Below are the code and all the weights of a small trained network. Each question names an input and a target symbol and asks about switching units off, where a switched-off unit gives its printed mean instead of its output.

import numpy as np


def w(rows, s, z=0):
    codes = np.array(rows[::2]) - 128.0
    scale = np.full(codes.shape[1], s)
    scale[-1] = z or s
    return codes * scale


def norm(h):
    return h / np.sqrt((h * h).mean(-1, keepdims=True) + 1e-5)


def f(y):
    return y / 2 * (1 + np.tanh(0.7978845608 * (y + 0.044715 * y**3)))


def softmax(a):
    e = np.exp(a - a.max(-1, keepdims=True))
    return e / e.sum(-1, keepdims=True)


def log_softmax(a):
    a = a - a.max(-1, keepdims=True)
    return a - np.log(np.exp(a).sum(-1, keepdims=True))


def net(x, mask):
    ids = ['ΞΠαδηστω'.index(c) for c in x.split()]
    T = len(ids)
    res = E[ids] + P[:T]
    u = 0
    for l in range(3):
        r = norm(res)
        for j in range(2):
            rows = slice(4 * j, 4 * j + 4)
            q, k, v = (r @ M[l][rows].T for M in (Q, K, V))
            z = softmax(np.where(np.tri(T) > 0, q @ k.T / 4**0.5, -1e9)) @ v
            o = O[l][rows]
            res = res + np.where(mask[u + j], z, o[:, -1]) @ o[:, :-1]
        u += 2
        y = f(norm(res) @ A[l][:, :-1].T + A[l][:, -1])
        res = res + np.where(mask[u : u + 8], y, B[l][:, -1]) @ B[l][:, :-1]
        u += 8
    return log_softmax(norm(res)[-1] @ U[:, :-1].T + U[:, -1])


Q, K, V, O, A, B = {}, {}, {}, {}, {}, {}
E = w([
[120,185,90,114,60],'Ξ',
[120,63,162,55,125],'Π',
[201,206,102,153,107],'α',
[255,45,140,69,219],'δ',
[145,149,100,44,102],'η',
[116,98,167,117,49],'σ',
[112,97,144,157,137],'τ',
[189,151,152,169,60],'ω',
],0.0021)
P = w([
[103,209,206,64,100],'0',
[80,158,170,148,143],'1',
[113,113,95,152,135],'2',
[186,178,194,1,16],'3',
[80,139,131,151,127],'4',
[135,83,54,145,125],'5',
],0.0033)
Q[0] = w([
[138,95,34,76,109],'L0H0',
[103,178,91,224,162],'L0H0',
[254,107,114,123,51],'L0H0',
[122,33,127,179,200],'L0H0',
[81,215,248,101,121],'L0H1',
[178,109,106,90,117],'L0H1',
[123,88,45,184,152],'L0H1',
[251,91,117,42,54],'L0H1',
],0.0067)
K[0] = w([
[154,91,70,62,123],'L0H0',
[182,223,173,118,74],'L0H0',
[207,49,22,220,117],'L0H0',
[188,105,233,89,166],'L0H0',
[14,123,43,201,62],'L0H1',
[182,113,73,118,151],'L0H1',
[168,150,255,66,160],'L0H1',
[199,81,54,110,127],'L0H1',
],0.0068)
V[0] = w([
[108,200,79,109,205],'L0H0',
[185,152,167,37,109],'L0H0',
[41,69,97,141,146],'L0H0',
[89,85,98,75,74],'L0H0',
[229,74,174,90,166],'L0H1',
[70,156,84,96,20],'L0H1',
[129,140,87,120,252],'L0H1',
[126,145,201,113,134],'L0H1',
],0.0035)
O[0] = w([
[142,123,2,92,172,130],'L0H0',
[245,104,157,85,159,199],'L0H0',
[24,144,138,99,122,73],'L0H0',
[109,154,218,89,187,170],'L0H0',
[210,106,194,77,56,70],'L0H1',
[67,216,120,141,180,253],'L0H1',
[166,76,58,88,109,20],'L0H1',
[74,129,158,139,78,208],'L0H1',
],0.0033,0.0021)
A[0] = w([
[188,34,98,97,76,153],'L0N0',
[181,138,48,246,229,2],'L0N1',
[70,55,156,222,254,97],'L0N2',
[106,138,164,74,54,138],'L0N3',
[175,101,123,92,60,184],'L0N4',
[129,114,153,122,106,106],'L0N5',
[128,192,120,94,112,162],'L0N6',
[97,126,109,239,132,112],'L0N7',
],0.0047,0.0035)
B[0] = w([
[136,109,113,210,169,148],'L0N0',
[229,190,193,176,155,119],'L0N1',
[251,1,169,80,69,162],'L0N2',
[191,150,105,158,149,207],'L0N3',
[164,112,83,177,133,186],'L0N4',
[150,147,108,127,126,113],'L0N5',
[131,110,87,145,226,254],'L0N6',
[168,170,134,136,15,170],'L0N7',
],0.0041,0.0021)
Q[1] = w([
[103,128,159,150,128],'L1H0',
[151,155,142,107,126],'L1H0',
[131,143,158,139,128],'L1H0',
[152,212,140,121,141],'L1H0',
[103,90,125,232,152],'L1H1',
[198,225,112,102,77],'L1H1',
[172,220,94,103,145],'L1H1',
[49,56,118,254,152],'L1H1',
],0.0052)
K[1] = w([
[141,162,117,130,100],'L1H0',
[166,111,144,93,143],'L1H0',
[133,148,143,122,119],'L1H0',
[129,150,162,52,136],'L1H0',
[198,247,206,160,178],'L1H1',
[115,73,42,197,38],'L1H1',
[115,99,2,176,126],'L1H1',
[199,240,235,129,200],'L1H1',
],0.0047)
V[1] = w([
[141,110,92,144,141],'L1H0',
[169,160,118,190,78],'L1H0',
[99,131,155,95,157],'L1H0',
[223,184,234,200,209],'L1H0',
[120,86,72,175,3],'L1H1',
[138,58,189,84,199],'L1H1',
[52,113,70,136,186],'L1H1',
[117,122,153,208,41],'L1H1',
],0.0021)
O[1] = w([
[112,119,183,108,108,102],'L1H0',
[78,101,105,42,188,128],'L1H0',
[119,159,103,185,122,156],'L1H0',
[65,74,7,145,87,255],'L1H0',
[146,172,212,164,179,22],'L1H1',
[183,75,129,24,23,112],'L1H1',
[140,176,90,49,167,103],'L1H1',
[114,161,182,183,134,89],'L1H1',
],0.002,0.0019)
A[1] = w([
[172,2,94,151,104,206],'L1N0',
[153,137,41,134,136,108],'L1N1',
[48,18,108,76,206,122],'L1N2',
[114,143,108,139,118,82],'L1N3',
[52,135,160,189,130,98],'L1N4',
[108,52,128,66,126,62],'L1N5',
[211,83,191,60,152,3],'L1N6',
[97,156,174,104,119,108],'L1N7',
],0.0051,0.0019)
B[1] = w([
[92,69,246,125,196,252],'L1N0',
[89,89,159,103,151,202],'L1N1',
[82,247,145,120,198,207],'L1N2',
[127,123,152,100,135,127],'L1N3',
[168,99,108,26,128,165],'L1N4',
[143,218,129,165,108,106],'L1N5',
[119,206,87,108,1,115],'L1N6',
[127,74,163,139,164,157],'L1N7',
],0.0038,0.0015)
Q[2] = w([
[121,226,87,109,120],'L2H0',
[165,114,147,186,159],'L2H0',
[80,129,107,76,140],'L2H0',
[164,71,207,214,132],'L2H0',
[191,195,78,4,196],'L2H1',
[112,110,161,238,56],'L2H1',
[136,118,44,82,190],'L2H1',
[65,147,138,234,130],'L2H1',
],0.0037)
K[2] = w([
[107,156,110,105,101],'L2H0',
[159,108,168,116,136],'L2H0',
[98,143,74,143,161],'L2H0',
[150,122,196,127,142],'L2H0',
[136,167,194,90,255],'L2H1',
[124,143,93,164,38],'L2H1',
[149,118,125,111,206],'L2H1',
[157,131,70,192,87],'L2H1',
],0.0054)
V[2] = w([
[133,116,148,97,121],'L2H0',
[102,119,5,209,191],'L2H0',
[145,143,167,145,144],'L2H0',
[86,134,122,135,113],'L2H0',
[104,140,76,206,65],'L2H1',
[164,119,84,113,114],'L2H1',
[6,147,84,147,44],'L2H1',
[82,110,150,206,162],'L2H1',
],0.0016)
O[2] = w([
[128,132,112,114,148,125],'L2H0',
[82,61,200,166,25,107],'L2H0',
[147,152,99,109,137,158],'L2H0',
[95,146,107,147,131,123],'L2H0',
[247,124,147,50,135,1],'L2H1',
[170,109,141,134,83,99],'L2H1',
[177,103,189,102,222,77],'L2H1',
[121,168,102,70,128,41],'L2H1',
],0.0015,0.00038)
A[2] = w([
[103,93,171,200,57,58],'L2N0',
[182,179,131,128,76,110],'L2N1',
[107,166,68,85,98,167],'L2N2',
[153,112,121,130,28,91],'L2N3',
[94,166,76,122,117,154],'L2N4',
[167,39,34,167,131,152],'L2N5',
[45,2,179,147,87,2],'L2N6',
[60,69,112,115,173,181],'L2N7',
],0.005,0.0029)
B[2] = w([
[160,140,85,17,127,131],'L2N0',
[99,127,83,202,163,167],'L2N1',
[137,52,130,136,138,254],'L2N2',
[77,178,90,82,90,135],'L2N3',
[151,67,151,132,112,234],'L2N4',
[102,116,248,140,208,159],'L2N5',
[208,136,60,124,253,151],'L2N6',
[112,93,78,161,66,238],'L2N7',
],0.0044,0.0016)
U = w([
[71,32,84,155,53,150],'Ξ',
[73,194,252,97,115,175],'Π',
[168,212,88,246,144,185],'α',
[145,47,191,173,235,88],'δ',
[2,173,64,110,208,7],'η',
[214,122,29,41,182,42],'σ',
[227,106,207,90,55,199],'τ',
[126,206,67,96,12,192],'ω',
],0.0085,0.0011)

Each question gives the input, a string of symbols that net reads in full, and the target symbol t.
The units are the heads (4 rows each of Q, K, V and O) and the neurons (one row each of A and B). Each row of codes is followed by its name. A weight is (code - 128) times the scale printed after its matrix; where a second scale follows, it is the last column's (O, A, B and U).
mask holds one flag per unit, layer by layer, with each layer's heads first. A switched-off unit (its flag False) gives its mean, the last column of its rows in O or B, instead of its output. The means were averaged over made-up inputs and are rounded, as every weight is.
A unit's drop is (log p(t) with every unit on - log p(t) with that unit switched off) / (log p(t) with every unit on - log p(t) with every unit switched off).
The circuit of an input: a set's keep is (log p(t) with only the set's units on - log p(t) with every unit switched off) / (log p(t) with every unit on - log p(t) with every unit switched off). Starting from the 12 units with the biggest drops (on a tie, the unit counted first), units are removed one at a time, each time the one whose removal leaves the highest keep (on an exact tie, the one counted first), for as long as the keep stays at least 0.8.
units of the circuit, in order: the units of the circuit, biggest drop first
unit that matters most: the unit with the biggest drop
top k neurons: the k neurons with the biggest drops, biggest first
top k neurons in layer l: the k neurons of layer l with the biggest drops, biggest first
heads that matter: for each layer, one digit per head in row order, 1 if its drop is at least 0.15 and else 0, layers parted by /
drop of u: that unit's drop, to one decimal
input Ξ τ ω η, target α: heads that matter	10 / 01 / 00
input ω Π Π η, target ω: units of the circuit, in order	L1N6, L2N1, L1N0
input σ Π Π σ τ, target τ: units of the circuit, in order	L0N2, L1N6
input α σ Ξ η, target η: units of the circuit, in order	L0H1, L0H0
input ω η η Π, target σ: heads that matter	01 / 00 / 00
input η η η η ω ω, target ω: units of the circuit, in order	L0N7, L0H0, L2N3
input η σ Ξ σ, target η: unit that matters most	L0H1
input η α Ξ α, target η: heads that matter	01 / 00 / 00
input τ δ τ Π, target Ξ: heads that matter	10 / 00 / 00
input η Π η ω, target σ: heads that matter	11 / 00 / 00
input Π η ω σ, target α: heads that matter	00 / 00 / 00
input Ξ δ α δ, target δ: top 3 neurons	L0N0, L2N5, L0N4
input Π η α η σ η, target η: heads that matter	10 / 00 / 00
input Ξ δ η α, target σ: unit that matters most	L0H0
input Ξ σ τ τ, target Ξ: heads that matter	10 / 00 / 00
input Ξ τ η δ α σ, target δ: heads that matter	01 / 00 / 00
input Ξ α Π, target Π: heads that matter	10 / 00 / 00
input Ξ α Π η, target ω: top 3 neurons in layer 1	L1N6, L1N0, L1N4
input ω δ η ω Π, target Π: top 2 neurons in layer 1	L1N2, L1N0
input ω ω α σ δ Ξ, target δ: units of the circuit, in order	L2N5
input α α Ξ δ, target η: heads that matter	01 / 00 / 00
input σ Ξ α η, target δ: drop of L2N5	0.4
input τ α τ, target τ: drop of L0N2	0.3
input ω σ η ω, target σ: drop of L0H1	0.2
input Π σ Ξ Ξ, target η: drop of L0H1	0.4
input Ξ ω τ δ σ, target σ: top 2 neurons	L2N6, L0N2
input Π Ξ σ, target σ: top neuron	L2N6
